Here is a tiny trained network, its code and every weight. The questions are about switching its units off for an input and a class, where a switched-off unit gives its printed mean instead of its output.

import numpy as np


def w(rows, s, z=0):
    codes = np.array(rows[::2]) - 128.0
    scale = np.full(codes.shape[1], s)
    scale[-1] = z or s
    return codes * scale


def f(y):
    return y / 2 * (1 + np.tanh(0.7978845608 * (y + 0.044715 * y**3)))


def log_softmax(a):
    a = a - a.max(-1, keepdims=True)
    return a - np.log(np.exp(a).sum(-1, keepdims=True))


def net(x, mask):
    res = np.array(x, float).reshape(1, 4) / 4 @ E
    y = f(res @ A[0][:, :-1].T + A[0][:, -1])
    res = res + np.where(mask, y, B[0][:, -1]) @ B[0][:, :-1]
    return log_softmax(res[-1] @ U[:, :-1].T + U[:, -1])


A, B = {}, {}
E = w([
[166,128,80,121],'x0',
[78,142,5,200],'x1',
[89,218,122,38],'x2',
[172,221,170,215],'x3',
],0.012)
A[0] = w([
[162,53,155,157,81],'N1',
[168,49,153,178,86],'N2',
[159,22,133,202,75],'N3',
[182,109,185,86,3],'N4',
[100,194,110,76,79],'N5',
[180,134,94,108,53],'N6',
[96,155,94,170,86],'N7',
[235,83,237,28,35],'N8',
[10,140,43,192,71],'N9',
[170,114,132,120,124],'N10',
[74,130,76,174,31],'N11',
[76,42,102,71,163],'N12',
[129,56,115,192,45],'N13',
[188,147,213,122,125],'N14',
[122,188,124,50,104],'N15',
[99,185,129,106,53],'N16',
[140,84,72,72,82],'N17',
[94,87,121,105,128],'N18',
[117,172,140,64,78],'N19',
[166,220,154,217,181],'N20',
[76,26,88,41,134],'N21',
[93,158,123,94,82],'N22',
[140,139,90,115,80],'N23',
[116,134,92,150,77],'N24',
[57,49,83,80,110],'N25',
[111,183,82,59,48],'N26',
[164,197,123,166,114],'N27',
[52,139,73,181,52],'N28',
[182,67,157,167,134],'N29',
],0.012,0.0019)
B[0] = w([
[70,214,68,133,171],'N1',
[86,185,107,155,180],'N2',
[70,237,99,169,197],'N3',
[141,63,32,77,182],'N4',
[74,193,133,191,185],'N5',
[145,134,121,143,134],'N6',
[132,95,141,81,163],'N7',
[121,31,53,76,254],'N8',
[132,63,72,54,223],'N9',
[102,130,134,88,139],'N10',
[113,86,115,74,175],'N11',
[203,107,219,188,207],'N12',
[74,163,113,139,174],'N13',
[127,57,135,90,196],'N14',
[70,223,89,150,195],'N15',
[124,199,152,140,162],'N16',
[147,120,163,131,175],'N17',
[176,105,177,184,159],'N18',
[96,188,95,120,179],'N19',
[195,43,254,226,207],'N20',
[163,104,195,206,229],'N21',
[116,146,99,161,159],'N22',
[92,104,131,141,141],'N23',
[136,104,56,91,149],'N24',
[169,124,173,200,208],'N25',
[81,178,138,139,190],'N26',
[176,96,159,201,171],'N27',
[116,23,60,19,187],'N28',
[75,189,74,136,176],'N29',
],0.0086,0.016)
U = w([
[254,104,210,180,136],'0',
[154,72,90,12,243],'1',
[73,227,116,132,6],'2',
],0.015,0.0017)

Each question gives the input, the list of numbers given to net, and the class t.
The units are the neurons (one row each of A and B). Each row of codes is followed by its name. A weight is (code - 128) times the scale printed after its matrix; where a second scale follows, it is the last column's (A, B and U).
mask holds one flag per neuron, in row order. A switched-off neuron (its flag False) gives its mean, the last column of its row in B, instead of its output. The means were averaged over made-up inputs and are rounded, as every weight is.
A unit's drop is (log p(t) with every unit on - log p(t) with that unit switched off) / (log p(t) with every unit on - log p(t) with every unit switched off).
most important unit: the unit with the biggest drop
top k neurons: the k neurons with the biggest drops, biggest first
drop when u is switched off: that unit's drop, to one decimal
input [2,-6,5,-6], class 0: most important unit => N21
input [-3,-2,-7,6], class 2: top 3 neurons => [N3 N29 N1]
input [-3,0,-4,3], class 2: top 3 neurons => [N12 N21 N3]
input [0,-6,7,-7], class 0: top 2 neurons => [N21 N12]
input [-3,7,-8,5], class 2: top 4 neurons => [N3 N8 N13 N2]
input [0,-3,4,1], class 2: top 3 neurons => [N9 N28 N15]
input [1,-7,5,-8], class 0: top 2 neurons => [N21 N12]
input [-6,-3,5,-5], class 0: top 2 neurons => [N12 N21]
input [8,-4,6,-4], class 2: drop when N15 is switched off => 0.1
input [-3,-8,-1,6], class 1: drop when N8 is switched off => 0.4
input [3,7,0,-8], class 0: drop when N25 is switched off => 0.3
input [-2,-7,1,5], class 1: drop when N8 is switched off => 0.3
